Here is a tiny trained network, its code and every weight. The questions are about switching its units off for an input and a target symbol, where a switched-off unit gives its printed mean instead of its output.

import numpy as np


def w(rows, s, z=0):
    codes = np.array(rows[::2]) - 128.0
    scale = np.full(codes.shape[1], s)
    scale[-1] = z or s
    return codes * scale


def f(y):
    return np.maximum(y, 0)


def softmax(a):
    e = np.exp(a - a.max(-1, keepdims=True))
    return e / e.sum(-1, keepdims=True)


def log_softmax(a):
    a = a - a.max(-1, keepdims=True)
    return a - np.log(np.exp(a).sum(-1, keepdims=True))


def net(x, mask):
    ids = ['ΣΦΩαβδεζηθμξπτψ'.index(c) for c in x.split()]
    T = len(ids)
    res = E[ids] + P[:T]
    u = 0
    for l in range(2):
        r = res
        for j in range(2):
            rows = slice(4 * j, 4 * j + 4)
            q, k, v = (r @ M[l][rows].T for M in (Q, K, V))
            z = softmax(np.where(np.tri(T) > 0, q @ k.T / 4**0.5, -1e9)) @ v
            o = O[l][rows]
            res = res + np.where(mask[u + j], z, o[:, -1]) @ o[:, :-1]
        u += 2
        y = f(res @ A[l][:, :-1].T + A[l][:, -1])
        res = res + np.where(mask[u : u + 4], y, B[l][:, -1]) @ B[l][:, :-1]
        u += 4
    return log_softmax(res[-1] @ U[:, :-1].T + U[:, -1])


Q, K, V, O, A, B = {}, {}, {}, {}, {}, {}
E = w([
[148,112,140,153,154,146,78,107,216],'Σ',
[131,172,228,95,189,84,107,148,95],'Φ',
[130,198,75,92,115,113,93,158,124],'Ω',
[121,166,175,230,166,91,139,96,115],'α',
[143,96,110,137,203,185,130,107,98],'β',
[183,105,69,9,94,138,74,112,54],'δ',
[159,98,71,19,122,159,80,155,142],'ε',
[171,75,139,174,193,68,71,175,132],'ζ',
[109,169,147,124,142,161,164,103,69],'η',
[3,147,81,88,110,61,126,83,162],'θ',
[116,172,148,76,145,161,120,53,170],'μ',
[148,84,78,174,143,152,81,75,138],'ξ',
[208,207,156,120,125,121,150,105,219],'π',
[124,206,148,82,179,129,142,218,158],'τ',
[147,144,57,185,109,98,108,235,96],'ψ',
],0.02)
P = w([
[93,62,241,147,108,254,4,200,95],'0',
[118,184,154,175,112,251,40,145,150],'1',
[130,196,136,184,139,236,117,108,150],'2',
[123,182,135,189,155,209,160,94,132],'3',
[130,168,127,175,138,176,133,111,136],'4',
[132,160,124,181,147,158,153,113,134],'5',
[134,165,127,183,138,142,135,108,130],'6',
[108,153,119,178,144,133,142,96,114],'7',
[126,154,113,174,131,114,118,120,119],'8',
[94,134,105,165,137,112,150,104,111],'9',
[104,131,95,165,130,99,126,104,112],'10',
[106,133,87,176,120,92,135,117,116],'11',
[125,144,79,150,121,75,132,111,117],'12',
[158,150,75,146,119,62,122,113,129],'13',
],0.0057)
Q[0] = w([
[117,124,155,138,115,140,139,83,160],'0.h0',
[121,183,117,82,241,77,161,91,115],'0.h0',
[70,181,49,112,101,154,73,114,140],'0.h0',
[133,168,91,87,99,236,171,107,151],'0.h0',
[93,249,29,242,187,87,88,130,55],'0.h1',
[153,180,92,117,254,65,15,100,16],'0.h1',
[132,131,41,228,140,46,143,157,16],'0.h1',
[69,160,163,113,196,138,122,80,139],'0.h1',
],0.0068)
K[0] = w([
[66,89,179,190,130,190,119,96,152],'0.h0',
[133,127,131,94,113,44,148,127,113],'0.h0',
[144,162,55,114,64,59,171,106,122],'0.h0',
[89,114,108,84,83,187,142,124,162],'0.h0',
[98,161,70,157,183,26,127,95,181],'0.h1',
[69,127,54,124,132,99,209,157,161],'0.h1',
[60,94,52,57,148,1,151,153,126],'0.h1',
[142,134,92,145,119,133,173,155,68],'0.h1',
],0.0085)
V[0] = w([
[49,48,160,140,130,6,138,35,107],'0.h0',
[163,162,160,127,169,116,109,230,120],'0.h0',
[58,150,25,135,52,113,253,220,136],'0.h0',
[156,142,86,163,91,175,116,85,142],'0.h0',
[42,87,126,82,148,123,133,16,102],'0.h1',
[212,143,82,52,69,57,202,111,209],'0.h1',
[96,149,82,94,127,83,106,97,132],'0.h1',
[174,108,192,15,235,146,110,106,199],'0.h1',
],0.0058)
O[0] = w([
[166,115,76,191,130,74,125,165,97,65],'0.h0',
[120,149,121,230,162,177,179,112,133,192],'0.h0',
[78,110,130,136,136,112,2,130,139,235],'0.h0',
[153,130,87,175,144,122,152,84,121,135],'0.h0',
[107,123,87,167,190,149,146,113,93,190],'0.h1',
[135,126,117,154,139,146,138,140,92,97],'0.h1',
[116,194,151,105,147,81,106,121,110,233],'0.h1',
[51,103,88,104,187,76,185,151,130,1],'0.h1',
],0.0082,0.0062)
A[0] = w([
[120,43,93,116,82,124,109,181,2,121],'0.n0',
[152,184,86,107,70,164,145,225,132,107],'0.n1',
[128,172,58,131,152,176,108,117,86,67],'0.n2',
[159,172,72,61,113,146,138,129,179,4],'0.n3',
],0.0059,0.0016)
B[0] = w([
[157,141,207,125,128,121,114,48,180,175],'0.n0',
[171,128,110,145,166,222,131,152,149,227],'0.n1',
[105,163,1,33,185,117,203,144,97,253],'0.n2',
[95,144,97,111,158,63,129,142,109,158],'0.n3',
],0.0098,0.0046)
Q[1] = w([
[152,192,154,174,157,137,85,131,136],'1.h0',
[26,139,124,125,99,91,90,151,152],'1.h0',
[135,124,159,131,165,178,131,125,176],'1.h0',
[198,128,172,91,136,2,124,57,74],'1.h0',
[136,131,124,182,186,121,90,144,130],'1.h1',
[146,73,213,167,180,25,146,137,78],'1.h1',
[92,154,112,107,129,153,186,70,167],'1.h1',
[105,163,124,124,131,128,112,104,140],'1.h1',
],0.0089)
K[1] = w([
[63,134,106,171,57,62,45,103,122],'1.h0',
[151,133,123,117,220,147,72,77,85],'1.h0',
[116,83,139,66,91,124,109,71,182],'1.h0',
[106,107,106,136,178,99,92,179,124],'1.h0',
[150,109,111,254,250,110,85,155,133],'1.h1',
[208,135,204,140,217,157,203,110,77],'1.h1',
[11,132,85,131,46,91,208,38,174],'1.h1',
[96,162,80,179,103,26,204,99,184],'1.h1',
],0.0063)
V[1] = w([
[146,117,162,100,137,141,77,62,142],'1.h0',
[40,101,130,120,117,162,180,2,95],'1.h0',
[133,168,207,130,130,145,176,133,52],'1.h0',
[118,98,243,77,52,96,181,181,186],'1.h0',
[222,191,68,60,63,195,141,135,30],'1.h1',
[141,110,77,123,97,204,217,107,172],'1.h1',
[176,85,107,138,136,156,63,221,133],'1.h1',
[165,110,115,126,82,110,91,121,202],'1.h1',
],0.0064)
O[1] = w([
[163,168,92,90,152,69,148,2,113,152],'1.h0',
[157,125,157,63,96,146,107,45,140,63],'1.h0',
[78,186,235,163,110,142,228,87,126,57],'1.h0',
[180,169,166,72,131,37,78,42,145,2],'1.h0',
[57,128,84,94,104,100,133,221,82,111],'1.h1',
[49,48,72,147,54,131,102,94,210,39],'1.h1',
[20,98,121,133,170,151,233,114,102,175],'1.h1',
[126,47,156,166,169,138,165,82,151,153],'1.h1',
],0.0063,0.0075)
A[1] = w([
[163,124,140,117,203,239,179,156,121,117],'1.n0',
[76,210,133,89,68,168,138,126,99,5],'1.n1',
[187,158,98,182,103,184,127,128,77,108],'1.n2',
[122,106,88,71,161,89,90,110,2,22],'1.n3',
],0.0071,0.0025)
B[1] = w([
[140,156,161,68,159,117,106,89,119,255],'1.n0',
[2,112,84,162,106,196,89,177,100,151],'1.n1',
[130,83,136,101,117,211,59,105,187,235],'1.n2',
[180,106,152,140,16,99,161,181,162,218],'1.n3',
],0.0096,0.0099)
U = w([
[159,211,138,225,62,168,148,111,117,102],'Σ',
[97,70,126,57,155,110,108,169,171,91],'Φ',
[141,152,105,106,179,157,136,93,89,165],'Ω',
[143,196,127,144,87,138,169,164,232,96],'α',
[92,177,60,147,182,106,125,169,45,146],'β',
[152,110,144,110,47,142,149,160,116,162],'δ',
[90,180,161,93,177,122,121,171,171,3],'ε',
[130,174,153,82,151,106,1,55,118,182],'ζ',
[113,169,149,147,70,174,148,98,47,181],'η',
[122,111,145,157,189,108,179,177,130,238],'θ',
[126,192,187,127,115,127,145,171,102,115],'μ',
[116,113,118,135,127,132,109,124,213,57],'ξ',
[149,153,94,146,91,98,97,155,124,117],'π',
[130,104,152,179,95,175,81,215,188,97],'τ',
[125,65,64,157,97,157,113,69,122,107],'ψ',
],0.0073,0.0051)

Each question gives the input, a string of symbols that net reads in full, and the target symbol t.
The units are the heads (4 rows each of Q, K, V and O) and the neurons (one row each of A and B). Each row of codes is followed by its name. A weight is (code - 128) times the scale printed after its matrix; where a second scale follows, it is the last column's (O, A, B and U).
mask holds one flag per unit, layer by layer, with each layer's heads first. A switched-off unit (its flag False) gives its mean, the last column of its rows in O or B, instead of its output. The means were averaged over made-up inputs and are rounded, as every weight is.
A unit's drop is (log p(t) with every unit on - log p(t) with that unit switched off) / (log p(t) with every unit on - log p(t) with every unit switched off).
The circuit of an input: a set's keep is (log p(t) with only the set's units on - log p(t) with every unit switched off) / (log p(t) with every unit on - log p(t) with every unit switched off). Starting from all 12 units, units are removed one at a time, each time the one whose removal leaves the highest keep (on an exact tie, the one counted first), for as long as the keep stays at least 0.8.
circuit, biggest first: the units of the circuit, biggest drop first
most important unit: the unit with the biggest drop
top k neurons in layer l: the k neurons of layer l with the biggest drops, biggest first
heads that matter: for each layer, one digit per head in row order, 1 if its drop is at least 0.15 and else 0, layers parted by /
drop when u is switched off: that unit's drop, to one decimal
input ψ τ η ψ ψ θ, target ζ: heads that matter -> 11 / 11
input π ξ δ θ ψ, target ζ: top 2 neurons in layer 1 -> 1.n2; 1.n0
input ζ ψ ζ Ω, target β: heads that matter -> 00 / 01
input ψ Ω Φ, target μ: heads that matter -> 11 / 10
input ψ η ψ θ, target ζ: heads that matter -> 01 / 11
input η ζ ψ τ ε θ π, target ζ: heads that matter -> 00 / 11
input ψ ζ ε μ ψ ψ θ τ, target ζ: circuit, biggest first -> 1.h0; 0.n1; 1.n0
input ψ δ Ω ψ ζ θ ψ τ, target ζ: top neuron in layer 1 -> 1.n3
input τ ψ ζ, target θ: circuit, biggest first -> 1.h1; 1.h0
input θ ζ Ω ψ, target ζ: heads that matter -> 10 / 01
input θ ψ ψ α, target ζ: top 2 neurons in layer 1 -> 1.n3; 1.n2
input Ω ζ ψ ψ μ ψ ψ ψ ψ ψ δ, target δ: heads that matter -> 00 / 01
input ψ θ ψ ψ ζ β, target ζ: circuit, biggest first -> 1.n0; 1.h0
input θ ψ ξ, target ζ: most important unit -> 1.h1
input δ η ε, target Φ: heads that matter -> 01 / 01
input ψ θ ψ ψ ψ ψ ζ, target ζ: circuit, biggest first -> 0.n2; 1.h0; 0.h1
input θ ψ ψ ψ ψ ζ ψ θ, target τ: circuit, biggest first -> 1.h0; 0.h1; 0.n2
input ψ δ α ψ ψ ψ ψ θ ψ, target β: heads that matter -> 01 / 01
input ψ η ψ μ Ω θ θ ψ π, target ζ: top 2 neurons in layer 0 -> 0.n1; 0.n2
input θ Σ α, target ζ: circuit, biggest first -> 1.h0
input ψ ψ ε, target Φ: circuit, biggest first -> 1.h1; 0.h1
input ε ε ψ θ ζ τ π η, target ζ: top 2 neurons in layer 1 -> 1.n0; 1.n2
input ζ α β ψ ζ β ψ Ω, target β: top 3 neurons in layer 1 -> 1.n3; 1.n2; 1.n1
input δ τ Ω Ω μ ψ ψ μ θ ψ η, target ζ: drop when 0.n0 is switched off -> -0.2
input δ ψ ψ ψ, target τ: drop when 1.n3 is switched off -> -0.1
input θ α ψ ψ α θ ψ τ Ω Ω ψ β η θ, target β: drop when 0.h0 is switched off -> 0.6
